Here is a tiny trained network, its code and every weight. The questions are about switching its units off for an input and a target symbol, where a switched-off unit gives its printed mean instead of its output.

import numpy as np


def w(rows, s, z=0):
    codes = np.array(rows[::2]) - 128.0
    scale = np.full(codes.shape[1], s)
    scale[-1] = z or s
    return codes * scale


def norm(h):
    return h / np.sqrt((h * h).mean(-1, keepdims=True) + 1e-5)


def f(y):
    return np.maximum(y, 0)


def softmax(a):
    e = np.exp(a - a.max(-1, keepdims=True))
    return e / e.sum(-1, keepdims=True)


def log_softmax(a):
    a = a - a.max(-1, keepdims=True)
    return a - np.log(np.exp(a).sum(-1, keepdims=True))


def net(x, mask):
    ids = ['ΘΣβγλτψ'.index(c) for c in x.split()]
    T = len(ids)
    res = E[ids] + P[:T]
    u = 0
    for l in range(2):
        q, k, v = (norm(res) @ M[l].T for M in (Q, K, V))
        z = softmax(np.where(np.tri(T) > 0, q @ k.T / 4**0.5, -1e9)) @ v
        res = res + np.where(mask[u], z, O[l][:, -1]) @ O[l][:, :-1]
        u += 1
        y = f(norm(res) @ A[l][:, :-1].T + A[l][:, -1])
        res = res + np.where(mask[u : u + 12], y, B[l][:, -1]) @ B[l][:, :-1]
        u += 12
    return log_softmax(norm(res)[-1] @ U[:, :-1].T + U[:, -1])


Q, K, V, O, A, B = {}, {}, {}, {}, {}, {}
E = w([
[193,88,165,77,112,88],'Θ',
[77,94,135,103,112,117],'Σ',
[73,112,95,56,143,133],'β',
[79,95,103,144,97,116],'γ',
[202,121,152,118,100,108],'λ',
[83,214,142,170,119,92],'τ',
[151,104,118,113,248,75],'ψ',
],0.014)
P = w([
[2,31,187,200,98,45],'0',
[109,6,106,12,11,31],'1',
[72,44,95,2,47,113],'2',
[162,145,52,84,81,34],'3',
[125,136,52,88,151,97],'4',
[101,117,169,136,90,126],'5',
[126,118,139,90,147,128],'6',
[149,142,173,122,160,188],'7',
[145,120,135,158,168,149],'8',
[133,83,200,165,186,193],'9',
],0.0052)
Q[0] = w([
[133,89,30,179,253,46],'0.h1',
[98,82,98,94,173,119],'0.h1',
[146,199,77,126,118,250],'0.h1',
[99,149,34,31,116,105],'0.h1',
],0.0047)
K[0] = w([
[99,209,151,97,92,140],'0.h1',
[108,187,163,160,124,179],'0.h1',
[115,1,138,106,110,121],'0.h1',
[73,129,91,100,139,142],'0.h1',
],0.0075)
V[0] = w([
[3,56,104,33,102,218],'0.h1',
[110,228,172,104,146,128],'0.h1',
[72,57,177,237,154,161],'0.h1',
[132,100,198,224,92,69],'0.h1',
],0.0055)
O[0] = w([
[163,73,178,186,145,117,221],'0.h1',
[1,179,183,130,201,59,36],'0.h1',
[112,182,80,79,126,209,65],'0.h1',
[84,136,65,72,151,201,250],'0.h1',
],0.0072,0.0014)
A[0] = w([
[163,189,182,117,150,146,167],'0.n1',
[98,101,130,96,203,47,201],'0.n2',
[110,78,151,173,149,2,112],'0.n3',
[78,78,166,101,109,121,186],'0.n4',
[176,74,117,100,157,125,178],'0.n5',
[89,55,99,131,89,164,168],'0.n6',
[118,101,136,100,45,158,165],'0.n7',
[164,244,106,146,117,62,112],'0.n8',
[164,139,136,158,139,154,81],'0.n9',
[69,174,134,189,162,97,169],'0.n10',
[192,147,69,135,56,105,252],'0.n11',
[61,123,122,170,128,130,170],'0.n12',
],0.0075,0.0022)
B[0] = w([
[78,188,252,94,172,43,148],'0.n1',
[136,123,148,197,39,141,254],'0.n2',
[145,185,65,136,132,136,222],'0.n3',
[129,145,75,250,166,67,189],'0.n4',
[67,114,167,144,79,195,222],'0.n5',
[140,124,183,135,157,119,182],'0.n6',
[131,187,100,105,138,202,176],'0.n7',
[115,108,138,155,91,159,160],'0.n8',
[129,68,69,93,47,147,131],'0.n9',
[84,35,143,64,91,132,176],'0.n10',
[108,180,149,174,210,82,177],'0.n11',
[165,87,214,95,92,149,162],'0.n12',
],0.0047,0.0076)
Q[1] = w([
[40,76,137,42,78,162],'1.h1',
[99,253,68,159,104,105],'1.h1',
[188,158,11,67,55,147],'1.h1',
[132,80,217,218,41,95],'1.h1',
],0.0066)
K[1] = w([
[121,151,114,213,188,188],'1.h1',
[194,72,53,70,109,55],'1.h1',
[136,74,2,89,101,140],'1.h1',
[157,173,164,105,227,60],'1.h1',
],0.007)
V[1] = w([
[128,114,159,91,196,42],'1.h1',
[54,89,114,158,172,137],'1.h1',
[88,220,149,188,85,162],'1.h1',
[79,112,199,90,2,112],'1.h1',
],0.0079)
O[1] = w([
[64,125,135,100,172,45,188],'1.h1',
[147,230,197,160,182,79,244],'1.h1',
[135,163,2,194,38,87,16],'1.h1',
[19,90,174,169,39,136,254],'1.h1',
],0.0081,0.0027)
A[1] = w([
[128,106,120,61,29,131,251],'1.n1',
[65,76,155,120,178,157,137],'1.n2',
[93,78,69,204,171,192,182],'1.n3',
[73,118,155,139,112,113,191],'1.n4',
[131,95,133,161,73,133,86],'1.n5',
[119,253,151,52,158,123,179],'1.n6',
[80,191,127,77,88,209,121],'1.n7',
[36,91,57,198,211,146,63],'1.n8',
[65,199,153,93,164,28,197],'1.n9',
[232,125,155,112,108,80,154],'1.n10',
[110,73,84,161,110,122,56],'1.n11',
[118,197,208,98,115,117,161],'1.n12',
],0.0066,0.0018)
B[1] = w([
[85,132,54,135,168,95,177],'1.n1',
[135,120,106,118,61,100,212],'1.n2',
[135,104,124,37,155,136,170],'1.n3',
[138,230,78,62,135,147,218],'1.n4',
[204,158,117,105,130,120,163],'1.n5',
[109,147,132,64,254,100,177],'1.n6',
[108,98,9,161,184,60,145],'1.n7',
[242,174,205,72,132,112,182],'1.n8',
[88,161,137,8,159,156,253],'1.n9',
[118,205,115,146,104,133,173],'1.n10',
[196,166,124,130,112,68,147],'1.n11',
[143,172,105,92,141,139,205],'1.n12',
],0.0059,0.0061)
U = w([
[31,3,192,98,120,158,131],'Θ',
[131,168,209,180,111,146,68],'Σ',
[120,123,199,216,127,31,58],'β',
[174,160,129,164,112,199,254],'γ',
[162,96,4,77,133,126,99],'λ',
[32,169,58,184,98,61,182],'τ',
[116,191,123,22,234,102,111],'ψ',
],0.0061,0.0028)

Each question gives the input, a string of symbols that net reads in full, and the target symbol t.
The units are the heads (4 rows each of Q, K, V and O) and the neurons (one row each of A and B). Each row of codes is followed by its name. A weight is (code - 128) times the scale printed after its matrix; where a second scale follows, it is the last column's (O, A, B and U).
mask holds one flag per unit, layer by layer, with each layer's heads first. A switched-off unit (its flag False) gives its mean, the last column of its rows in O or B, instead of its output. The means were averaged over made-up inputs and are rounded, as every weight is.
A unit's drop is (log p(t) with every unit on - log p(t) with that unit switched off) / (log p(t) with every unit on - log p(t) with every unit switched off).
The circuit of an input: a set's keep is (log p(t) with only the set's units on - log p(t) with every unit switched off) / (log p(t) with every unit on - log p(t) with every unit switched off). Starting from the 12 units with the biggest drops (on a tie, the unit counted first), units are removed one at a time, each time the one whose removal leaves the highest keep (on an exact tie, the one counted first), for as long as the keep stays at least 0.8.
units of the circuit, in order: the units of the circuit, biggest drop first
top k neurons: the k neurons with the biggest drops, biggest first
top k neurons in layer l: the k neurons of layer l with the biggest drops, biggest first
drop when u is switched off: that unit's drop, to one decimal
input ψ Θ Σ ψ λ, target Θ: top 2 neurons => 0.n2, 0.n11
input β τ Σ, target τ: units of the circuit, in order => 1.h1
input λ ψ Σ, target λ: top 2 neurons => 0.n7, 0.n11
input Θ ψ ψ, target Θ: top 2 neurons => 0.n5, 0.n7
input λ ψ ψ, target λ: units of the circuit, in order => 0.h1, 1.h1
input γ Σ ψ, target γ: units of the circuit, in order => 0.h1, 1.h1
input γ ψ ψ β β β, target β: units of the circuit, in order => 0.h1, 0.n4
input Θ ψ Σ Θ γ Θ, target Θ: top 2 neurons in layer 0 => 0.n2, 0.n5
input γ λ ψ ψ ψ τ Θ β, target τ: units of the circuit, in order => 1.h1, 0.h1
input ψ γ Θ τ Θ Θ λ, target τ: top 2 neurons in layer 0 => 0.n5, 0.n11
input ψ Σ Θ ψ ψ τ Θ Σ, target τ: top 2 neurons => 0.n2, 0.n6
input Θ ψ τ λ λ Σ β, target λ: top 3 neurons => 0.n11, 0.n10, 0.n2
input Θ Σ Θ ψ ψ λ ψ γ, target λ: top 3 neurons => 0.n2, 0.n11, 0.n6
input λ Θ ψ Θ β β ψ, target β: top neuron in layer 0 => 0.n2
input Σ Θ Σ, target Σ: top 3 neurons => 0.n4, 0.n6, 0.n2
input γ ψ Θ ψ Θ ψ Θ ψ ψ, target Θ: units of the circuit, in order => 1.h1, 0.n3, 0.n5, 0.n6
input β Θ ψ τ Θ β, target τ: top 2 neurons in layer 0 => 0.n2, 0.n5
input ψ Θ ψ Θ γ, target Θ: top 2 neurons => 0.n6, 0.n2
input Θ Θ γ β, target Θ: units of the circuit, in order => 1.h1, 0.h1
input Θ τ β Θ λ Θ γ, target λ: top 2 neurons => 0.n11, 0.n10
input τ Θ γ ψ ψ Σ, target ψ: units of the circuit, in order => 1.h1
input τ τ Θ ψ β Θ Θ Θ, target Θ: top 3 neurons => 0.n10, 0.n1, 0.n11
input Θ τ γ γ Θ γ, target γ: top 2 neurons => 0.n7, 0.n1
input τ τ Σ Θ ψ τ τ Θ ψ, target τ: drop when 1.h1 is switched off => 1.0
input Θ Θ Σ λ, target Θ: drop when 0.h1 is switched off => 0.2
input ψ β τ ψ ψ β ψ ψ λ λ, target ψ: drop when 1.n9 is switched off => 0.0
input Σ Θ Θ ψ ψ ψ ψ β τ, target ψ: drop when 1.h1 is switched off => 0.4
input γ ψ Σ, target γ: top neuron in layer 0 => 0.n7
